What each symbol does to the items:
ZL: f>HD, z>none, p>none, j>GF, h>CL, m>CR
NJ: f>none, z>ZR, p>ZM, j>ZB, h>GH, m>none
GD: f>none, z>LP, p>MP, j>LD, h>none, m>GH
MM: f>FQ, z>FR, p>BM, j>CL, h>GF, m>JM
GF: f>QL, z>GL, p>PJ, j>ZL, h>MM, m>BF
SR: f>MQ, z>TZ, p>ZB, j>ZM, h>GQ, m>DZ
MQ: f>SR, z>BF, p>HF, j>RH, h>BH, m>GL
BM: f>GS, z>CJ, p>MM, j>HB, h>PJ, m>CD
ZR: f>NT, z>NJ, p>JZ, j>HT, h>LS, m>RC
SZ: f>LS, z>PN, p>MR, j>CD, h>NT, m>HB
MP: f>NL, z>TG, p>GD, j>MF, h>NR, m>ZF
GH: f>PN, z>LS, p>ZF, j>HR, h>NJ, m>GD
JG: f>HR, z>CD, p>BH, j>PN, h>HF, m>CJ
CR: f>JZ, z>RH, p>NT, j>BF, h>MR, m>ZL
PJ: f>LF, z>none, p>GF, j>none, h>BM, m>JR
CD: f>FZ, z>JG, p>JM, j>SZ, h>JR, m>BM
ZF: f>DC, z>MC, p>GH, j>GQ, h>ZM, m>MP
GS: f>BM, z>LD, p>FQ, j>LP, h>LF, m>FZ
BF: f>TZ, z>MQ, p>JR, j>CR, h>JM, m>GF
NL: f>MP, z>CL, p>none, j>FR, h>none, m>DC
FZ: f>CD, z>HR, p>SN, j>LS, h>HT, m>GS
HD: f>ZL, z>NR, p>RC, j>QL, h>TG, m>JZ
MR: f>MC, z>DC, p>SZ, j>JM, h>CR, m>CL
NR: f>none, z>HD, p>none, j>DZ, h>MP, m>ZM
GQ: f>BH, z>SN, p>HR, j>ZF, h>SR, m>MF
DZ: f>GL, z>QL, p>TN, j>NR, h>MF, m>SR
TN: f>none, z>LF, p>DZ, j>none, h>LD, m>ZB
JM: f>SN, z>BH, p>CD, j>MR, h>BF, m>MM
ZB: f>HF, z>HT, p>SR, j>NJ, h>HR, m>TN
CJ: f>LD, z>BM, p>FR, j>none, h>none, m>JG
GL: f>DZ, z>GF, p>none, j>none, h>FR, m>MQ
RC: f>none, z>none, p>HD, j>LF, h>LP, m>ZR
TZ: f>BF, z>SR, p>HT, j>JZ, h>SN, m>QL
FR: f>MF, z>MM, p>CJ, j>NL, h>GL, m>BH
HR: f>JG, z>FZ, p>GQ, j>GH, h>ZB, m>LD
JZ: f>CR, z>ZM, p>ZR, j>TZ, h>MC, m>HD
TG: f>CL, z>MP, p>LP, j>FQ, h>HD, m>MC
DC: f>ZF, z>MR, p>PN, j>BH, h>RH, m>NL
LF: f>PJ, z>TN, p>QL, j>RC, h>GS, m>HT
LS: f>SZ, z>GH, p>MC, j>FZ, h>ZR, m>LP
NT: f>ZR, z>none, p>CR, j>JR, h>SZ, m>none
PN: f>GH, z>SZ, p>DC, j>JG, h>none, m>none
HB: f>LP, z>none, p>CL, j>BM, h>none, m>SZ
CL: f>TG, z>NL, p>HB, j>MM, h>ZL, m>MR
MF: f>FR, z>FQ, p>LD, j>MP, h>DZ, m>GQ
RH: f>ZM, z>CR, p>none, j>MQ, h>DC, m>none
ZM: f>RH, z>JZ, p>NJ, j>SR, h>ZF, m>NR
HT: f>JR, z>ZB, p>TZ, j>ZR, h>FZ, m>LF
QL: f>GF, z>DZ, p>LF, j>HD, h>FQ, m>TZ
LD: f>CJ, z>GS, p>MF, j>GD, h>TN, m>HR
SN: f>JM, z>GQ, p>FZ, j>MC, h>TZ, m>FQ
MC: f>MR, z>ZF, p>LS, j>SN, h>JZ, m>TG
BH: f>GQ, z>JM, p>JG, j>DC, h>MQ, m>FR
HF: f>ZB, z>JR, p>MQ, j>none, h>JG, m>none
FQ: f>MM, z>MF, p>GS, j>TG, h>QL, m>SN
JR: f>HT, z>HF, p>BF, j>NT, h>CD, m>PJ
LP: f>HB, z>GD, p>TG, j>GS, h>RC, m>LS

The rows follow the links: the fewer symbols apart two items are, the more alike their rows tend to be.

Each row is also shifted at random along 7 hidden directions that mean nothing.

Some items, each with a row of numbers:
JM: 63 9 -5 -15 12 19 14 14 23 -17 -36 0 10 11 10 4 -40 -20 7 0 -9 -8 -1 55 -1 -18 23 -16 6 2 -14 50 -7 3 15 31 -8 -5 -58 29 0 -19 -7 35 -23 -6 6 35 -7 5 -70
RC: -31 -9 3 -17 -8 -53 -13 -5 7 -44 12 -22 5 33 46 -33 39 -56 -15 25 -34 -72 54 44 -48 3 -24 49 64 -34 16 49 24 35 100 5 31 1 -10 -77 -3 -95 0 11 3 18 -3 -19 -26 -18 2
ZR: 108 -15 -12 3 5 -26 -5 -7 -2 -6 6 13 23 9 -2 9 10 -1 -14 -3 5 7 33 0 -7 3 1 11 -11 4 6 -6 -29 13 -31 2 10 -10 -5 -19 -5 8 3 12 15 9 -16 -16 -24 3 -2
FQ: -91 4 10 3 -30 16 14 3 0 5 -16 -8 29 -37 7 -19 2 -20 14 -1 19 4 25 -2 25 17 12 -40 -20 -48 22 -16 5 -12 40 -1 12 20 -24 -15 -8 -20 -20 8 1 -15 5 -7 4 8 -25
GF: -1 -9 -3 -2 -19 -15 7 30 -10 3 -25 -1 8 27 18 -5 -12 1 -5 25 -9 37 -8 6 -1 0 -8 -28 -5 30 -10 50 -25 18 -75 11 9 17 -20 21 -9 -4 -16 29 -20 -1 -7 39 5 -6 -53
FR: -8 15 24 4 -13 28 -1 12 -18 60 10 0 -26 -13 -11 28 2 8 24 16 8 37 -29 -18 17 6 -4 -45 -17 -12 -1 0 -35 -10 -36 6 -14 13 29 41 -14 35 -14 -12 -21 0 36 -19 28 -7 7
FZ: 65 3 -2 -1 -7 10 -7 -24 14 -35 -20 3 12 -9 -23 -7 -19 22 1 -40 9 14 7 -3 25 12 5 8 -12 -7 32 -52 14 -15 5 0 -11 -24 -11 16 10 24 26 -7 11 -2 -2 7 -12 31 -5
PN: -6 0 -1 -7 28 13 -4 -23 23 12 8 26 -7 -7 -29 31 -14 34 11 -26 24 16 -45 -3 21 1 16 0 -8 3 -2 -31 -17 -8 -16 -12 -16 -20 -7 30 18 57 14 -1 7 -4 14 0 -3 27 -16
HB: -35 -11 3 -13 4 -10 -19 4 8 -29 -6 30 41 14 -23 -8 -6 7 0 -17 1 -1 34 27 -10 -11 4 20 -28 -9 24 8 -3 -6 -7 15 34 -5 -22 -7 7 18 21 55 -7 2 2 6 -30 10 -27
LF: 11 -12 -19 8 -26 -13 14 4 -37 -5 -24 23 10 47 14 -26 7 24 -7 -15 2 13 -33 11 -29 -6 -22 19 -5 32 31 31 24 39 -12 -10 9 -4 -42 4 19 -9 10 3 -40 15 -21 43 -9 -2 -30
JG: -84 2 -1 -23 15 10 -17 -11 49 -69 -13 -24 6 2 0 -2 -28 -36 -2 -32 -20 -15 41 9 6 -12 5 10 42 -15 7 -9 6 -10 21 26 -19 -15 -9 5 5 -9 10 -4 18 7 -9 -1 -25 27 -12
SN: 101 7 5 -9 -2 23 17 -3 -9 21 -21 9 17 -20 2 0 -16 -9 18 -6 9 -1 11 28 4 5 24 -25 -27 -29 9 12 -9 0 31 21 2 -1 -36 9 -5 -14 -13 12 -12 -12 8 -11 -8 2 -39
BH: -44 19 4 -7 14 32 16 -12 -2 42 -9 -14 -39 -14 3 23 -13 -4 9 14 4 -16 -40 19 9 12 10 -23 16 -12 -19 -4 -5 -8 44 -4 -23 -3 0 28 -9 -7 -23 -33 -3 -13 33 -6 23 -7 6
MP: -12 -21 27 -7 4 14 -27 22 27 -47 23 -1 68 -28 -16 -11 -4 -34 42 -35 -5 13 96 -23 21 -43 23 -14 -33 -17 2 -6 -9 -39 -47 17 21 18 9 -18 -7 33 10 54 2 0 -34 -43 -24 27 -19
ZB: 8 -2 0 0 2 -14 -10 -16 6 -9 18 -42 -25 -5 18 15 17 -31 -3 -1 -20 9 36 -38 1 22 -6 -3 47 -15 -1 -37 -25 10 -16 4 -23 -4 67 -7 -24 -13 -13 -57 43 11 -9 -38 3 8 50
HD: -13 -1 2 25 -29 -12 -3 7 -38 24 10 17 -8 -4 -20 -32 28 39 -7 14 13 -14 -21 -22 10 8 -11 30 -39 15 -6 -31 39 -3 29 -31 18 8 11 -23 7 -9 1 1 3 -19 -3 -4 17 -21 54
MM: -41 13 14 -6 -24 16 -6 6 0 -24 -21 -2 9 0 -19 -19 -9 -1 5 -1 -14 -13 32 15 9 -1 0 9 -12 -18 15 3 23 -28 13 19 21 13 -1 14 -6 -20 3 22 3 -12 14 12 4 -3 11
GH: 47 13 17 -18 25 -7 -38 -10 60 -25 32 -29 -23 -22 3 26 -1 -36 -6 -10 12 -13 12 -21 14 18 -8 -14 54 -30 4 -31 -12 -22 -8 0 -7 -8 51 -7 -15 24 13 -30 23 12 17 -30 1 28 19
TN: -65 -32 -1 14 -26 -5 -3 -22 0 -1 -8 14 26 6 -2 -12 -13 17 14 -43 19 38 -12 -19 24 -7 4 -8 -30 11 18 -28 16 21 -30 -11 -8 -6 -21 0 28 37 -10 -2 -8 -7 -31 -5 -5 35 -35
TZ: 8 2 -2 29 -26 7 5 -14 13 1 -17 -9 -10 -22 -23 -7 -22 35 -17 -11 32 29 -46 -41 64 24 13 -30 -17 15 -9 -73 23 -7 -16 -25 -26 4 -1 10 10 23 -25 -36 35 -36 -6 21 32 21 3
HR: 48 14 -8 -11 21 20 4 -1 16 -18 -10 -4 -25 13 19 17 -19 2 1 -31 15 2 -50 -14 -14 5 -10 -4 35 13 18 12 5 5 -1 -4 -15 -17 -13 31 8 23 33 -36 -22 23 -4 25 -6 22 -23
NJ: -30 -23 -11 -1 20 -26 -1 -27 22 23 20 1 7 -15 16 28 12 -15 1 -2 20 15 -2 -12 16 6 14 -29 13 -18 -9 -20 -37 24 -12 -12 -18 -11 6 -28 4 21 -21 -21 22 -1 -10 -30 -2 18 -26

Start, symbols taken left to right, then the item you end at.
Answer with the item's name.
-91 9 -4 -2 2 23 -1 15 -32 -12 -6 6 -9 24 -13 5 0 21 3 -18 -14 7 -13 -2 -36 -13 -11 28 -7 34 20 23 15 -5 -15 8 -2 -12 1 35 6 13 38 -4 -28 20 -3 18 -16 -5 13
p z f j m -> MC
81 -15 -10 5 14 -7 2 12 -10 13 4 18 -2 16 -18 0 -8 27 -18 14 -6 14 -13 6 10 -15 12 7 -33 49 -30 14 -15 -1 -52 -1 -3 -2 -5 15 -1 11 -5 32 6 -9 -8 24 1 -16 -1
f j h j p -> LS
78 11 -8 13 11 11 -4 16 -4 22 1 17 2 -36 -26 13 -8 29 0 -13 29 13 -26 -27 27 6 10 -18 -46 6 -12 -30 0 -37 -27 -22 4 -1 7 11 -10 35 12 0 6 -14 11 15 7 -2 11
f f j j z -> ZF
-44 -2 5 11 -1 0 -6 -8 14 -14 0 -39 -33 4 12 -1 -11 -10 -18 17 -22 -7 -5 -17 16 4 -7 9 43 13 -21 -15 14 -6 6 2 -34 5 37 13 1 -18 -15 -34 34 -12 -9 -1 19 -3 39
j j j f p h -> GH
21 -15 -13 8 -3 -24 -4 2 14 -45 2 -10 42 -18 -5 -21 -4 -17 -2 -5 -5 -4 75 -15 11 -8 20 9 -25 8 -15 -16 3 -14 -18 8 7 2 5 -44 -5 -7 -9 32 40 -21 -33 -9 -16 1 7
f m f m -> JZ
-17 -1 4 -2 -12 -12 -3 -11 -9 32 13 33 23 -27 -23 7 30 9 7 -4 26 13 21 -17 4 27 5 -18 -40 -40 29 -33 -23 -10 -12 -10 27 2 14 -14 -7 29 16 8 6 -1 21 -32 -10 -1 16
m h z z -> ZR
-9 -17 -8 -9 11 -14 -7 -15 14 -28 -1 -19 -2 28 8 14 -12 -22 -7 -10 -30 9 28 -2 -7 -7 2 15 28 15 -2 -9 -17 10 -26 20 -17 -8 21 5 3 -6 1 -6 19 9 -24 -9 -14 10 3
h p m h f f z -> GF
11 10 2 -8 24 16 -5 10 52 -13 10 5 -15 -7 -5 20 -44 4 0 -13 18 -1 -61 11 15 -18 8 -9 16 27 -32 7 -3 -18 -5 -10 -14 -1 -21 30 19 34 5 12 -12 -13 7 31 12 23 -40
m m z m h -> ZL
-92 -18 -34 19 11 11 40 18 -43 38 -19 -6 15 -16 22 16 0 0 6 1 6 38 10 -33 -7 -13 30 -41 -43 39 -18 18 -33 8 -59 6 -23 3 -9 -7 -17 0 -18 -19 -8 -4 -42 1 -4 -7 -29
p p p f h -> JG
-45 -1 13 -27 -4 -5 6 -14 35 -34 -3 -5 7 22 44 -11 -10 -50 27 -19 -10 -36 -12 37 -34 -13 -13 3 59 -32 17 46 23 25 85 6 6 -3 -48 -14 25 -38 5 2 -41 16 7 6 -19 22 -68
j m z h h -> LS
9 10 24 7 -12 33 -11 16 -12 -27 1 -15 -5 -9 -7 -23 5 -1 20 -24 -17 -11 21 -28 -6 -27 -15 24 -5 4 17 4 40 -32 8 -2 3 5 22 20 1 2 26 -6 -16 9 -8 -9 5 -1 47
z z h m -> SR
11 -28 20 -9 -27 -23 -19 -21 29 -39 -11 -6 24 43 -5 -16 -10 -19 -3 0 -18 21 35 11 28 6 -11 -6 19 -18 18 -12 -9 20 -24 22 5 8 -12 5 13 3 -11 29 18 -2 -9 -4 -6 27 -29
h m m j p z -> NL
-28 23 -24 -7 15 2 14 -3 -13 19 -25 2 -27 13 -6 12 2 20 -22 13 -1 -7 -31 18 -23 31 -1 -1 10 0 16 2 -8 3 16 5 -4 -29 -10 22 -11 -20 11 -24 -1 11 27 25 -4 -18 12
j h p j -> BF
-69 34 -26 7 26 4 9 20 -10 22 -7 2 -26 -22 2 11 4 18 -36 35 17 -32 -28 10 -17 17 2 4 -3 7 -17 17 -1 -17 27 -12 8 -7 5 -3 -22 -27 3 -14 16 -10 27 31 11 -30 25
j j m z z -> CL
